Below is a small trained network, with its code and all its weights. Each question gives an input and a class and asks what happens when units are switched off, that is, made to give their printed mean instead of their output.

import numpy as np


def w(rows, s, z=0):
    codes = np.array(rows[::2]) - 128.0
    scale = np.full(codes.shape[1], s)
    scale[-1] = z or s
    return codes * scale


def f(y):
    return np.maximum(y, 0)


def log_softmax(a):
    a = a - a.max(-1, keepdims=True)
    return a - np.log(np.exp(a).sum(-1, keepdims=True))


def net(x, mask):
    res = np.array(x, float).reshape(1, 5) / 4 @ E
    y = f(res @ A[0][:, :-1].T + A[0][:, -1])
    res = res + np.where(mask, y, B[0][:, -1]) @ B[0][:, :-1]
    return log_softmax(res[-1] @ U[:, :-1].T + U[:, -1])


A, B = {}, {}
E = w([
[145,223,115,166,40,151,15],'x0',
[54,142,9,167,183,239,71],'x1',
[206,86,114,171,209,80,2],'x2',
[128,127,127,127,129,126,127],'x3',
[99,100,213,52,137,200,4],'x4',
],0.008)
A[0] = w([
[179,202,79,142,12,112,92,155],'neuron 0',
[59,137,161,63,61,159,182,120],'neuron 1',
[192,59,170,161,192,109,66,155],'neuron 2',
[38,146,160,103,48,209,193,145],'neuron 3',
[135,248,159,162,37,128,54,3],'neuron 4',
[50,144,174,96,131,135,69,37],'neuron 5',
[99,97,196,1,122,171,44,50],'neuron 6',
[177,159,181,85,59,43,154,48],'neuron 7',
[63,30,165,100,242,106,201,98],'neuron 8',
[184,133,212,26,66,73,108,48],'neuron 9',
[14,166,33,165,181,217,93,63],'neuron 10',
],0.0083,0.003)
B[0] = w([
[99,85,150,210,127,168,164,235],'neuron 0',
[249,191,70,165,65,78,44,216],'neuron 1',
[205,129,45,85,89,98,56,233],'neuron 2',
[211,156,46,146,76,96,97,234],'neuron 3',
[209,101,212,165,107,202,144,227],'neuron 4',
[149,135,104,200,167,131,207,182],'neuron 5',
[24,118,105,225,194,30,152,243],'neuron 6',
[122,165,122,40,226,158,150,232],'neuron 7',
[118,27,148,189,56,254,109,254],'neuron 8',
[173,78,116,57,205,157,202,235],'neuron 9',
[159,194,127,63,197,176,211,249],'neuron 10',
],0.0073,0.0084)
U = w([
[152,64,188,178,74,246,131,48],'0',
[142,156,128,40,179,180,173,56],'1',
[143,117,122,138,111,147,128,255],'2',
[178,132,71,122,78,124,72,78],'3',
[83,114,119,217,150,64,205,164],'4',
[64,134,143,116,64,124,126,142],'5',
],0.012,0.0084)

Each question gives the input, the list of numbers given to net, and the class t.
The units are the neurons (one row each of A and B). Each row of codes is followed by its name. A weight is (code - 128) times the scale printed after its matrix; where a second scale follows, it is the last column's (A, B and U).
mask holds one flag per neuron, in row order. A switched-off neuron (its flag False) gives its mean, the last column of its row in B, instead of its output. The means were averaged over made-up inputs and are rounded, as every weight is.
A unit's drop is (log p(t) with every unit on - log p(t) with that unit switched off) / (log p(t) with every unit on - log p(t) with every unit switched off).
The circuit of an input: a set's keep is (log p(t) with only the set's units on - log p(t) with every unit switched off) / (log p(t) with every unit on - log p(t) with every unit switched off). Starting from all 11 units, units are removed one at a time, each time the one whose removal leaves the highest keep (on an exact tie, the one counted first), for as long as the keep stays at least 0.8.
units of the circuit, in order: the units of the circuit, biggest drop first
unit that matters most: the unit with the biggest drop
top k neurons: the k neurons with the biggest drops, biggest first
drop when u is switched off: that unit's drop, to one decimal
input [3,-8,1,-4,-5], class 1: units of the circuit, in order => neuron 7
input [4,6,-1,3,3], class 1: top 3 neurons => neuron 10; neuron 8; neuron 1
input [-4,-4,5,3,-4], class 3: top 2 neurons => neuron 2; neuron 6
input [-6,4,-8,-6,-5], class 3: units of the circuit, in order => neuron 3; neuron 1
input [3,-3,-7,-2,-7], class 3: top 3 neurons => neuron 1; neuron 3; neuron 6
input [-6,-3,-5,1,1], class 0: top 3 neurons => neuron 8; neuron 2; neuron 6
input [4,-7,5,-5,-1], class 1: units of the circuit, in order => neuron 7; neuron 9
input [-7,4,-7,-2,4], class 0: top 2 neurons => neuron 8; neuron 2
input [-6,1,-7,-5,0], class 3: units of the circuit, in order => neuron 1; neuron 3
input [7,8,-4,-5,8], class 1: top 3 neurons => neuron 10; neuron 8; neuron 4
input [-3,4,1,-2,-4], class 1: top 2 neurons => neuron 6; neuron 10
input [2,-2,-6,-4,-3], class 3: top 2 neurons => neuron 1; neuron 3
input [3,-6,3,-5,-6], class 1: top 2 neurons => neuron 7; neuron 6
input [8,7,8,-2,5], class 0: top 2 neurons => neuron 4; neuron 0
input [8,-1,-5,-5,-4], class 0: unit that matters most => neuron 4
input [6,-2,-2,2,-5], class 0: top 3 neurons => neuron 4; neuron 6; neuron 0
input [7,6,-8,-7,1], class 3: top 3 neurons => neuron 3; neuron 1; neuron 8
input [-4,-6,-3,3,7], class 4: top 2 neurons => neuron 6; neuron 10
input [0,5,5,5,-2], class 1: top 4 neurons => neuron 10; neuron 1; neuron 3; neuron 8
input [-5,-4,6,-3,1], class 3: unit that matters most => neuron 2
input [7,-1,-3,6,-2], class 0: top 2 neurons => neuron 4; neuron 0
input [6,6,5,2,7], class 4: drop when neuron 7 is switched off => 0.1
input [0,-5,1,4,1], class 1: drop when neuron 5 is switched off => 0.0
input [5,7,-2,3,8], class 4: drop when neuron 5 is switched off => 0.2
input [1,4,-5,3,2], class 3: drop when neuron 1 is switched off => 0.4
input [4,-2,2,-4,0], class 0: units of the circuit, in order => neuron 4; neuron 0
input [8,-2,8,3,7], class 0: unit that matters most => neuron 4
